Below is a small trained network, with its code and all its weights. Each question gives an input and a target symbol and asks what happens when units are switched off, that is, made to give their printed mean instead of their output.

import numpy as np


def w(rows, s, z=0):
    codes = np.array(rows[::2]) - 128.0
    scale = np.full(codes.shape[1], s)
    scale[-1] = z or s
    return codes * scale


def norm(h):
    return h / np.sqrt((h * h).mean(-1, keepdims=True) + 1e-5)


def softmax(a):
    e = np.exp(a - a.max(-1, keepdims=True))
    return e / e.sum(-1, keepdims=True)


def log_softmax(a):
    a = a - a.max(-1, keepdims=True)
    return a - np.log(np.exp(a).sum(-1, keepdims=True))


def net(x, mask):
    ids = ['αγδεθλμπτψ'.index(c) for c in x.split()]
    T = len(ids)
    res = E[ids] + P[:T]
    u = 0
    for l in range(3):
        r = norm(res)
        for j in range(3):
            rows = slice(2 * j, 2 * j + 2)
            q, k, v = (r @ M[l][rows].T for M in (Q, K, V))
            z = softmax(np.where(np.tri(T) > 0, q @ k.T / 2**0.5, -1e9)) @ v
            o = O[l][rows]
            res = res + np.where(mask[u + j], z, o[:, -1]) @ o[:, :-1]
        u += 3
    return log_softmax(norm(res)[-1] @ U[:, :-1].T + U[:, -1])


Q, K, V, O = {}, {}, {}, {}
E = w([
[163,123,98,134,164,56],'α',
[169,119,105,135,158,60],'γ',
[152,102,177,149,170,145],'δ',
[167,111,119,152,141,68],'ε',
[155,126,122,106,193,58],'θ',
[186,106,152,158,136,187],'λ',
[123,160,197,213,152,226],'μ',
[193,180,219,162,214,193],'π',
[157,6,155,153,75,71],'τ',
[78,188,42,193,95,172],'ψ',
],0.014)
P = w([
[204,64,73,255,147,103],'0',
[179,43,85,239,168,125],'1',
[170,56,108,207,139,119],'2',
[158,68,115,171,135,116],'3',
[156,85,121,149,114,115],'4',
[155,102,122,131,102,111],'5',
[148,110,126,116,93,119],'6',
[147,118,128,100,86,120],'7',
[127,129,142,86,97,130],'8',
[119,126,126,69,105,130],'9',
[118,131,130,53,105,136],'10',
],0.0089)
Q[0] = w([
[100,17,115,247,146,130],'L0H0',
[192,78,141,134,178,147],'L0H0',
[172,121,122,125,76,155],'L0H1',
[176,106,255,149,97,28],'L0H1',
[8,77,114,130,219,155],'L0H2',
[57,143,76,13,8,144],'L0H2',
],0.0063)
K[0] = w([
[148,166,106,124,146,197],'L0H0',
[71,190,73,127,150,192],'L0H0',
[89,179,148,73,99,230],'L0H1',
[177,49,107,134,56,84],'L0H1',
[55,199,198,218,255,180],'L0H2',
[130,59,85,215,197,70],'L0H2',
],0.0057)
V[0] = w([
[141,166,126,81,33,91],'L0H0',
[147,110,99,193,195,155],'L0H0',
[207,133,169,117,3,83],'L0H1',
[174,199,90,176,85,160],'L0H1',
[118,213,128,150,155,222],'L0H2',
[18,142,132,120,134,131],'L0H2',
],0.0056)
O[0] = w([
[164,94,181,84,89,255,27],'L0H0',
[192,135,106,63,197,159,254],'L0H0',
[69,110,60,112,208,143,154],'L0H1',
[116,116,144,177,108,34,149],'L0H1',
[191,74,121,124,64,163,89],'L0H2',
[73,169,85,180,113,71,3],'L0H2',
],0.0064,0.006)
Q[1] = w([
[127,112,168,186,150,141],'L1H0',
[97,138,65,176,85,169],'L1H0',
[168,92,127,77,132,129],'L1H1',
[250,78,112,156,208,222],'L1H1',
[104,160,103,105,77,172],'L1H2',
[43,136,131,176,66,76],'L1H2',
],0.015)
K[1] = w([
[130,171,141,149,88,221],'L1H0',
[37,160,106,187,77,117],'L1H0',
[160,156,124,51,156,171],'L1H1',
[90,185,125,76,102,210],'L1H1',
[68,197,122,170,182,94],'L1H2',
[192,110,10,255,207,118],'L1H2',
],0.0096)
V[1] = w([
[129,117,241,141,163,107],'L1H0',
[110,80,125,234,134,219],'L1H0',
[65,183,103,190,148,31],'L1H1',
[178,125,1,172,114,175],'L1H1',
[94,133,112,157,217,156],'L1H2',
[81,109,207,160,41,27],'L1H2',
],0.0078)
O[1] = w([
[95,147,45,198,150,108,175],'L1H0',
[154,156,42,91,134,135,193],'L1H0',
[174,123,161,162,35,164,43],'L1H1',
[98,120,130,6,118,162,213],'L1H1',
[153,183,119,99,48,68,179],'L1H2',
[140,127,115,177,159,153,2],'L1H2',
],0.011,0.0073)
Q[2] = w([
[80,106,156,93,111,189],'L2H0',
[192,125,36,85,227,126],'L2H0',
[68,96,26,84,189,153],'L2H1',
[64,160,91,254,27,110],'L2H1',
[151,92,169,141,97,116],'L2H2',
[166,79,146,127,57,74],'L2H2',
],0.012)
K[2] = w([
[104,154,76,139,98,126],'L2H0',
[93,178,184,82,181,146],'L2H0',
[77,187,169,90,178,138],'L2H1',
[200,47,110,143,128,98],'L2H1',
[201,109,105,146,134,166],'L2H2',
[251,158,115,107,139,130],'L2H2',
],0.014)
V[2] = w([
[147,110,21,174,87,182],'L2H0',
[58,2,86,108,84,60],'L2H0',
[128,5,165,69,123,63],'L2H1',
[130,76,191,188,212,185],'L2H1',
[117,46,120,134,83,108],'L2H2',
[99,21,81,158,151,74],'L2H2',
],0.0097)
O[2] = w([
[28,205,166,141,197,120,100],'L2H0',
[58,41,40,203,142,138,145],'L2H0',
[117,124,227,66,143,81,177],'L2H1',
[214,131,123,90,237,124,1],'L2H1',
[87,116,232,166,249,208,114],'L2H2',
[110,109,173,202,166,162,205],'L2H2',
],0.011,0.0078)
U = w([
[130,122,150,138,117,116,120],'α',
[129,125,148,137,121,121,110],'γ',
[96,174,113,182,145,21,82],'δ',
[102,140,159,157,129,99,142],'ε',
[184,77,148,169,96,91,139],'θ',
[92,86,69,22,177,98,40],'λ',
[126,162,2,166,118,148,124],'μ',
[243,166,113,95,121,132,166],'π',
[117,134,144,155,202,192,252],'τ',
[89,158,174,85,57,203,225],'ψ',
],0.009,0.0045)

Each question gives the input, a string of symbols that net reads in full, and the target symbol t.
The units are the heads (2 rows each of Q, K, V and O). Each row of codes is followed by its name. A weight is (code - 128) times the scale printed after its matrix; where a second scale follows, it is the last column's (O and U).
mask holds one flag per head, layer by layer. A switched-off head (its flag False) gives its mean, the last column of its rows in O, instead of its output. The means were averaged over made-up inputs and are rounded, as every weight is.
A unit's drop is (log p(t) with every unit on - log p(t) with that unit switched off) / (log p(t) with every unit on - log p(t) with every unit switched off).
The circuit of an input: a set's keep is (log p(t) with only the set's units on - log p(t) with every unit switched off) / (log p(t) with every unit on - log p(t) with every unit switched off). Starting from all 9 units, units are removed one at a time, each time the one whose removal leaves the highest keep (on an exact tie, the one counted first), for as long as the keep stays at least 0.8.
circuit, biggest first: the units of the circuit, biggest drop first
heads that matter: for each layer, one digit per head in row order, 1 if its drop is at least 0.15 and else 0, layers parted by /
input γ γ θ γ δ, target θ: circuit, biggest first : [L2H0 L1H1]
input λ δ λ ε ε π λ τ α δ, target τ: circuit, biggest first : [L1H2]
input δ τ μ δ, target τ: heads that matter : 000 / 000 / 101
input θ α λ θ ε τ τ θ, target τ: heads that matter : 000 / 001 / 001
input θ δ γ, target θ: circuit, biggest first : [L1H0 L1H1 L0H0]
input α δ δ, target δ: circuit, biggest first : [L1H0 L1H2 L1H1 L2H0]
input λ δ λ π γ π λ δ μ λ λ, target μ: heads that matter : 000 / 110 / 010
input γ δ π δ δ γ δ, target δ: heads that matter : 001 / 111 / 000
input δ ε μ λ ε, target μ: circuit, biggest first : [L2H1 L1H0]
input θ θ λ τ λ, target τ: heads that matter : 000 / 000 / 001
input λ π θ θ δ π λ α, target π: heads that matter : 010 / 000 / 110
input τ π ψ δ ψ δ λ τ π, target τ: heads that matter : 000 / 101 / 001
input ε ψ δ λ, target ψ: heads that matter : 000 / 010 / 010
input δ α λ, target λ: circuit, biggest first : [L1H1]
input γ μ ε θ, target μ: circuit, biggest first : [L2H1 L1H2]
input μ λ λ λ δ μ π, target π: heads that matter : 000 / 000 / 100
input μ ψ π δ θ μ λ π α τ θ, target τ: circuit, biggest first : [L1H2 L2H2 L1H0]
input λ λ ψ λ λ γ δ μ τ τ, target μ: heads that matter : 000 / 100 / 010
input τ ε τ δ γ, target τ: circuit, biggest first : [L2H2 L1H2]
input λ τ λ ε λ δ μ δ, target μ: circuit, biggest first : [L2H1]
